Below is a small trained network, with its code and all its weights. Each question gives an input and a target symbol and asks what happens when units are switched off, that is, made to give their printed mean instead of their output.

import numpy as np


def w(rows, s, z=0):
    codes = np.array(rows[::2]) - 128.0
    scale = np.full(codes.shape[1], s)
    scale[-1] = z or s
    return codes * scale


def f(y):
    return np.maximum(y, 0)


def softmax(a):
    e = np.exp(a - a.max(-1, keepdims=True))
    return e / e.sum(-1, keepdims=True)


def log_softmax(a):
    a = a - a.max(-1, keepdims=True)
    return a - np.log(np.exp(a).sum(-1, keepdims=True))


def net(x, mask):
    ids = ['ΞΨαβελμ'.index(c) for c in x.split()]
    T = len(ids)
    res = E[ids] + P[:T]
    u = 0
    for l in range(2):
        r = res
        for j in range(3):
            rows = slice(4 * j, 4 * j + 4)
            q, k, v = (r @ M[l][rows].T for M in (Q, K, V))
            z = softmax(np.where(np.tri(T) > 0, q @ k.T / 4**0.5, -1e9)) @ v
            o = O[l][rows]
            res = res + np.where(mask[u + j], z, o[:, -1]) @ o[:, :-1]
        u += 3
        y = f(res @ A[l][:, :-1].T + A[l][:, -1])
        res = res + np.where(mask[u : u + 8], y, B[l][:, -1]) @ B[l][:, :-1]
        u += 8
    return log_softmax(res[-1] @ U[:, :-1].T + U[:, -1])


Q, K, V, O, A, B = {}, {}, {}, {}, {}, {}
E = w([
[177,95,159,134],'Ξ',
[1,86,38,50],'Ψ',
[65,64,14,177],'α',
[144,242,12,98],'β',
[237,141,208,73],'ε',
[143,46,147,187],'λ',
[244,147,113,225],'μ',
],0.009)
P = w([
[107,196,137,88],'0',
[127,68,109,107],'1',
[139,129,226,186],'2',
[77,229,117,115],'3',
[153,54,65,76],'4',
[147,135,218,185],'5',
[75,237,110,121],'6',
[171,33,29,59],'7',
[156,137,214,190],'8',
[76,239,100,124],'9',
[191,21,3,40],'10',
[158,138,208,196],'11',
[77,238,103,124],'12',
],0.012)
Q[0] = w([
[89,204,204,164],'L0H0',
[78,152,158,207],'L0H0',
[135,205,117,120],'L0H0',
[50,157,107,133],'L0H0',
[89,100,97,118],'L0H1',
[45,171,147,126],'L0H1',
[87,147,120,72],'L0H1',
[190,47,71,84],'L0H1',
[116,100,107,83],'L0H2',
[65,188,12,179],'L0H2',
[158,23,151,77],'L0H2',
[5,185,25,189],'L0H2',
],0.012)
K[0] = w([
[79,169,154,164],'L0H0',
[71,179,155,117],'L0H0',
[75,95,164,164],'L0H0',
[141,132,221,106],'L0H0',
[94,121,122,109],'L0H1',
[66,204,136,190],'L0H1',
[74,144,102,122],'L0H1',
[152,53,70,14],'L0H1',
[70,105,119,130],'L0H2',
[64,195,191,169],'L0H2',
[123,6,67,143],'L0H2',
[72,174,199,143],'L0H2',
],0.011)
V[0] = w([
[119,106,20,150],'L0H0',
[108,149,176,91],'L0H0',
[41,105,131,55],'L0H0',
[145,74,252,66],'L0H0',
[114,97,49,160],'L0H1',
[209,20,111,99],'L0H1',
[150,92,149,158],'L0H1',
[86,69,245,133],'L0H1',
[156,193,79,174],'L0H2',
[144,95,169,118],'L0H2',
[3,95,127,29],'L0H2',
[93,101,131,107],'L0H2',
],0.0059)
O[0] = w([
[89,95,216,28,123],'L0H0',
[174,113,102,163,121],'L0H0',
[204,103,122,68,37],'L0H0',
[151,153,10,122,127],'L0H0',
[73,80,190,145,70],'L0H1',
[168,2,138,63,241],'L0H1',
[165,115,141,114,127],'L0H1',
[227,126,110,189,7],'L0H1',
[125,173,116,195,182],'L0H2',
[151,103,151,104,123],'L0H2',
[58,134,100,31,27],'L0H2',
[108,113,119,108,81],'L0H2',
],0.0055,0.0016)
A[0] = w([
[179,224,87,73,48],'L0N0',
[135,73,213,44,211],'L0N1',
[111,137,237,206,3],'L0N2',
[223,88,138,154,59],'L0N3',
[225,114,238,98,112],'L0N4',
[176,254,161,180,140],'L0N5',
[171,58,109,182,125],'L0N6',
[159,119,127,17,241],'L0N7',
],0.0083,0.0059)
B[0] = w([
[100,124,207,82,174],'L0N0',
[112,148,115,187,232],'L0N1',
[252,150,91,64,152],'L0N2',
[65,98,116,88,174],'L0N3',
[65,139,159,124,218],'L0N4',
[166,85,156,94,254],'L0N5',
[105,103,95,83,169],'L0N6',
[132,128,97,163,236],'L0N7',
],0.013,0.0093)
Q[1] = w([
[122,191,114,186],'L1H0',
[101,135,176,138],'L1H0',
[84,170,147,152],'L1H0',
[142,114,92,55],'L1H0',
[105,122,181,180],'L1H1',
[89,10,182,107],'L1H1',
[97,201,151,212],'L1H1',
[163,162,161,119],'L1H1',
[123,85,106,147],'L1H2',
[181,218,160,109],'L1H2',
[139,199,176,128],'L1H2',
[91,27,128,219],'L1H2',
],0.012)
K[1] = w([
[118,159,114,156],'L1H0',
[147,157,148,122],'L1H0',
[117,178,128,125],'L1H0',
[108,104,128,100],'L1H0',
[128,135,123,165],'L1H1',
[139,130,7,179],'L1H1',
[113,160,168,186],'L1H1',
[107,113,144,148],'L1H1',
[133,111,103,151],'L1H2',
[138,154,209,74],'L1H2',
[106,165,179,120],'L1H2',
[95,95,86,224],'L1H2',
],0.019)
V[1] = w([
[122,129,136,115],'L1H0',
[148,46,159,183],'L1H0',
[179,253,149,75],'L1H0',
[196,90,172,169],'L1H0',
[152,186,64,90],'L1H1',
[113,131,129,87],'L1H1',
[189,174,193,130],'L1H1',
[112,97,155,94],'L1H1',
[115,61,122,172],'L1H2',
[127,116,224,90],'L1H2',
[137,148,95,69],'L1H2',
[146,172,97,142],'L1H2',
],0.0056)
O[1] = w([
[121,119,113,132,139],'L1H0',
[108,238,140,76,136],'L1H0',
[84,1,133,143,108],'L1H0',
[43,160,165,61,124],'L1H0',
[180,98,117,192,103],'L1H1',
[130,127,154,132,145],'L1H1',
[45,43,126,154,3],'L1H1',
[113,146,188,110,161],'L1H1',
[110,175,177,145,118],'L1H2',
[198,153,37,118,190],'L1H2',
[92,68,83,144,158],'L1H2',
[116,95,150,111,85],'L1H2',
],0.0049,0.0043)
A[1] = w([
[161,100,124,16,1],'L1N0',
[8,66,90,181,87],'L1N1',
[202,71,168,132,83],'L1N2',
[117,86,86,32,164],'L1N3',
[22,101,144,102,160],'L1N4',
[161,142,151,249,218],'L1N5',
[138,198,187,106,202],'L1N6',
[51,185,81,96,179],'L1N7',
],0.013,0.0068)
B[1] = w([
[7,105,199,166,200],'L1N0',
[119,63,181,44,221],'L1N1',
[190,167,173,130,201],'L1N2',
[134,121,23,97,221],'L1N3',
[127,234,150,114,207],'L1N4',
[79,110,105,222,178],'L1N5',
[125,76,91,126,254],'L1N6',
[167,162,165,183,219],'L1N7',
],0.014,0.0086)
U = w([
[89,163,81,123,149],'Ξ',
[94,79,89,206,174],'Ψ',
[85,167,203,195,12],'α',
[113,36,169,91,91],'β',
[189,73,3,92,175],'ε',
[236,166,167,173,245],'λ',
[170,191,189,71,1],'μ',
],0.014,0.0056)

Each question gives the input, a string of symbols that net reads in full, and the target symbol t.
The units are the heads (4 rows each of Q, K, V and O) and the neurons (one row each of A and B). Each row of codes is followed by its name. A weight is (code - 128) times the scale printed after its matrix; where a second scale follows, it is the last column's (O, A, B and U).
mask holds one flag per unit, layer by layer, with each layer's heads first. A switched-off unit (its flag False) gives its mean, the last column of its rows in O or B, instead of its output. The means were averaged over made-up inputs and are rounded, as every weight is.
A unit's drop is (log p(t) with every unit on - log p(t) with that unit switched off) / (log p(t) with every unit on - log p(t) with every unit switched off).
The circuit of an input: a set's keep is (log p(t) with only the set's units on - log p(t) with every unit switched off) / (log p(t) with every unit on - log p(t) with every unit switched off). Starting from the 12 units with the biggest drops (on a tie, the unit counted first), units are removed one at a time, each time the one whose removal leaves the highest keep (on an exact tie, the one counted first), for as long as the keep stays at least 0.8.
units of the circuit, in order: the units of the circuit, biggest drop first
k most important neurons: the k neurons with the biggest drops, biggest first
k most important neurons of layer l: the k neurons of layer l with the biggest drops, biggest first
input β α β α μ μ ε β λ ε Ξ, target β: 2 most important neurons => (L0N1; L1N1)
input μ ε α ε λ, target ε: 3 most important neurons of layer 1 => (L1N0; L1N3; L1N2)
input β β λ ε β, target β: 2 most important neurons => (L1N1; L0N5)
input α μ β ε β Ξ Ψ, target μ: units of the circuit, in order => (L1N1; L1N4)
input ε λ Ξ λ Ξ, target λ: 2 most important neurons => (L0N1; L0N5)
input α ε β λ, target Ψ: most important neuron => (L0N0)
input β ε μ ε ε ε ε ε ε Ψ μ λ, target β: units of the circuit, in order => (L0N2; L0N6; L0N7; L1N4)
input ε ε β μ β Ψ ε β, target β: units of the circuit, in order => (L1N1; L0H1; L1H2)
input λ μ α ε Ξ ε ε α ε μ μ, target α: 2 most important neurons => (L0N1; L0N5)
input λ λ μ β μ β ε ε, target μ: 3 most important neurons of layer 0 => (L0N1; L0N4; L0N5)
input ε ε λ α ε λ ε Ψ Ξ ε μ, target Ψ: 3 most important neurons of layer 1 => (L1N5; L1N2; L1N4)
input ε Ξ Ψ Ξ λ β α β α β Ψ, target β: 2 most important neurons of layer 0 => (L0N1; L0N7)
input μ Ψ ε, target α: 2 most important neurons => (L0N4; L0N1)
input ε α Ξ, target Ψ: units of the circuit, in order => (L1N5)
input ε β μ β μ λ ε β, target μ: units of the circuit, in order => (L1N4; L0H1; L0H0)
input ε β β β μ μ ε μ μ ε α, target μ: units of the circuit, in order => (L0H0; L1N4)
input μ μ β ε β, target μ: units of the circuit, in order => (L0H1; L1N4; L0H0)
input λ ε λ, target ε: 2 most important neurons of layer 0 => (L0N2; L0N6)
input Ξ μ Ξ λ ε λ ε μ μ λ μ Ξ, target β: 2 most important neurons of layer 1 => (L1N0; L1N6)
input ε λ β ε ε μ ε Ψ α ε ε, target Ψ: 2 most important neurons => (L0N1; L0N7)
input β β Ψ μ λ Ψ, target α: 2 most important neurons => (L1N4; L1N5)
input ε ε ε ε β λ β Ψ, target β: 3 most important neurons => (L0N1; L1N1; L0N5)
input λ α ε ε Ψ λ ε μ, target Ψ: 3 most important neurons of layer 0 => (L0N1; L0N5; L0N0)
input ε λ ε Ψ μ μ β μ λ, target β: 4 most important neurons of layer 1 => (L1N0; L1N6; L1N4; L1N7)
input ε α λ ε ε β, target λ: 3 most important neurons => (L0N5; L1N2; L0N6)
input λ β Ξ, target λ: units of the circuit, in order => (L0N2)
input β β μ β β λ, target λ: 3 most important neurons => (L0N2; L1N2; L0N1)
input ε ε ε Ξ β λ α λ Ψ λ ε, target λ: 3 most important neurons of layer 1 => (L1N7; L1N0; L1N6)
